Here is a tiny trained network, its code and every weight. The questions are about switching its units off for an input and a class, where a switched-off unit gives its printed mean instead of its output.

import numpy as np


def w(rows, s, z=0):
    codes = np.array(rows[::2]) - 128.0
    scale = np.full(codes.shape[1], s)
    scale[-1] = z or s
    return codes * scale


def norm(h):
    return h / np.sqrt((h * h).mean(-1, keepdims=True) + 1e-5)


def f(y):
    return np.maximum(y, 0)


def log_softmax(a):
    a = a - a.max(-1, keepdims=True)
    return a - np.log(np.exp(a).sum(-1, keepdims=True))


def net(x, mask):
    res = np.array(x, float).reshape(1, 7) / 4 @ E
    u = 0
    for l in range(4):
        y = f(norm(res) @ A[l][:, :-1].T + A[l][:, -1])
        res = res + np.where(mask[u : u + 6], y, B[l][:, -1]) @ B[l][:, :-1]
        u += 6
    return log_softmax(norm(res)[-1] @ U[:, :-1].T + U[:, -1])


A, B = {}, {}
E = w([
[103,167,122,88,107,125],'x0',
[128,125,160,136,154,144],'x1',
[147,133,90,138,118,162],'x2',
[60,125,125,169,239,48],'x3',
[28,158,64,113,161,252],'x4',
[125,128,144,126,134,126],'x5',
[178,112,75,1,186,130],'x6',
],0.0063)
A[0] = w([
[182,170,104,9,174,113,7],'L0N1',
[165,53,151,122,38,136,231],'L0N2',
[178,157,144,168,149,25,48],'L0N3',
[174,72,184,142,150,84,204],'L0N4',
[57,255,113,167,96,114,98],'L0N5',
[166,57,39,151,116,134,153],'L0N6',
],0.0067,0.0019)
B[0] = w([
[183,136,163,148,224,106,253],'L0N1',
[77,123,234,68,147,157,246],'L0N2',
[168,149,66,95,96,140,242],'L0N3',
[107,169,1,126,83,157,253],'L0N4',
[105,131,110,186,147,129,217],'L0N5',
[86,187,196,84,181,106,197],'L0N6',
],0.0084,0.0037)
A[1] = w([
[62,196,166,181,79,58,182],'L1N1',
[48,92,26,171,201,56,47],'L1N2',
[128,117,170,73,74,11,78],'L1N3',
[117,131,136,254,37,159,192],'L1N4',
[139,42,137,148,166,168,6],'L1N5',
[213,127,159,106,109,29,59],'L1N6',
],0.0062,0.0014)
B[1] = w([
[223,58,146,231,184,129,220],'L1N1',
[70,98,191,104,65,127,253],'L1N2',
[102,215,66,103,133,185,185],'L1N3',
[253,178,244,73,168,111,239],'L1N4',
[75,151,95,159,99,106,137],'L1N5',
[110,219,62,149,77,114,206],'L1N6',
],0.0058,0.0044)
A[2] = w([
[74,134,65,80,254,37,182],'L2N1',
[107,89,87,215,196,46,163],'L2N2',
[50,102,140,132,172,194,161],'L2N3',
[241,140,113,129,71,90,228],'L2N4',
[99,142,81,187,56,121,76],'L2N5',
[129,108,76,16,216,83,2],'L2N6',
],0.007,0.0012)
B[2] = w([
[146,74,99,173,87,106,254],'L2N1',
[114,1,147,68,102,133,196],'L2N2',
[103,155,81,145,140,96,196],'L2N3',
[59,155,83,155,183,126,213],'L2N4',
[125,115,131,103,164,74,153],'L2N5',
[141,118,198,184,152,130,232],'L2N6',
],0.0095,0.006)
A[3] = w([
[178,111,54,48,181,138,172],'L3N1',
[188,22,34,141,140,35,140],'L3N2',
[77,73,152,175,145,190,123],'L3N3',
[115,192,177,2,203,183,176],'L3N4',
[158,124,112,147,182,126,46],'L3N5',
[28,95,199,21,119,144,247],'L3N6',
],0.0057,0.0012)
B[3] = w([
[148,151,187,224,139,147,179],'L3N1',
[71,130,213,105,59,180,254],'L3N2',
[104,159,128,182,207,138,192],'L3N3',
[66,30,100,143,146,110,215],'L3N4',
[186,168,125,141,177,101,162],'L3N5',
[117,77,54,118,2,133,184],'L3N6',
],0.0072,0.0052)
U = w([
[147,159,205,107,159,74,77],'0',
[59,89,123,4,3,132,254],'1',
[63,239,26,76,129,101,191],'2',
],0.0055,0.00069)

Each question gives the input, the list of numbers given to net, and the class t.
The units are the neurons (one row each of A and B). Each row of codes is followed by its name. A weight is (code - 128) times the scale printed after its matrix; where a second scale follows, it is the last column's (A, B and U).
mask holds one flag per neuron, layer by layer. A switched-off neuron (its flag False) gives its mean, the last column of its row in B, instead of its output. The means were averaged over made-up inputs and are rounded, as every weight is.
A unit's drop is (log p(t) with every unit on - log p(t) with that unit switched off) / (log p(t) with every unit on - log p(t) with every unit switched off).
The circuit of an input: a set's keep is (log p(t) with only the set's units on - log p(t) with every unit switched off) / (log p(t) with every unit on - log p(t) with every unit switched off). Starting from the 12 units with the biggest drops (on a tie, the unit counted first), units are removed one at a time, each time the one whose removal leaves the highest keep (on an exact tie, the one counted first), for as long as the keep stays at least 0.8.
circuit, biggest first: the units of the circuit, biggest drop first
unit that matters most: the unit with the biggest drop
k most important neurons: the k neurons with the biggest drops, biggest first
k most important neurons of layer l: the k neurons of layer l with the biggest drops, biggest first
drop when u is switched off: that unit's drop, to one decimal
input [1,8,-4,-6,2,-7,7], class 0: most important neuron -> [L0N1]
input [4,4,1,6,-6,1,-1], class 1: circuit, biggest first -> [L2N2 L0N4]
input [-5,7,2,-7,2,-7,7], class 0: circuit, biggest first -> [L0N1 L3N1]
input [8,7,6,7,-4,1,3], class 1: 3 most important neurons -> [L2N1 L1N4 L3N2]
input [-2,-1,-6,8,-3,3,-6], class 1: 2 most important neurons of layer 2 -> [L2N2 L2N6]
input [5,7,-3,4,-6,0,4], class 2: 2 most important neurons -> [L1N6 L0N3]
input [0,0,-4,-5,4,-2,-5], class 0: 3 most important neurons of layer 0 -> [L0N5 L0N4 L0N3]
input [-6,6,-7,-5,-8,0,-5], class 2: 2 most important neurons -> [L0N4 L2N4]
input [4,1,5,5,-3,2,2], class 1: 3 most important neurons -> [L1N4 L3N2 L2N1]
input [3,2,0,-4,-8,4,4], class 2: 2 most important neurons -> [L1N6 L2N4]
input [-5,0,1,-7,-8,-7,4], class 2: 3 most important neurons -> [L1N6 L2N2 L2N4]
input [-6,4,7,8,-1,5,6], class 1: 3 most important neurons of layer 2 -> [L2N2 L2N1 L2N4]
input [-3,-4,1,-3,5,-2,-6], class 0: 2 most important neurons -> [L1N4 L0N4]
input [-7,-4,4,-4,-8,-8,-1], class 2: unit that matters most -> L2N4
input [-1,2,-8,7,-7,6,-2], class 1: 2 most important neurons -> [L2N2 L3N2]
input [3,-4,4,5,2,-2,-2], class 1: 3 most important neurons of layer 2 -> [L2N2 L2N6 L2N4]
input [0,-3,-7,-4,-5,3,1], class 2: 2 most important neurons of layer 1 -> [L1N6 L1N2]
input [0,-7,8,3,2,-8,8], class 0: drop when L0N3 is switched off -> 0.0
input [-5,1,8,2,-7,8,-2], class 2: drop when L2N4 is switched off -> 0.1
input [-3,-7,5,-2,-2,3,5], class 0: drop when L0N1 is switched off -> 0.2
input [6,-7,3,0,5,-1,-8], class 0: most important neuron -> [L1N4]
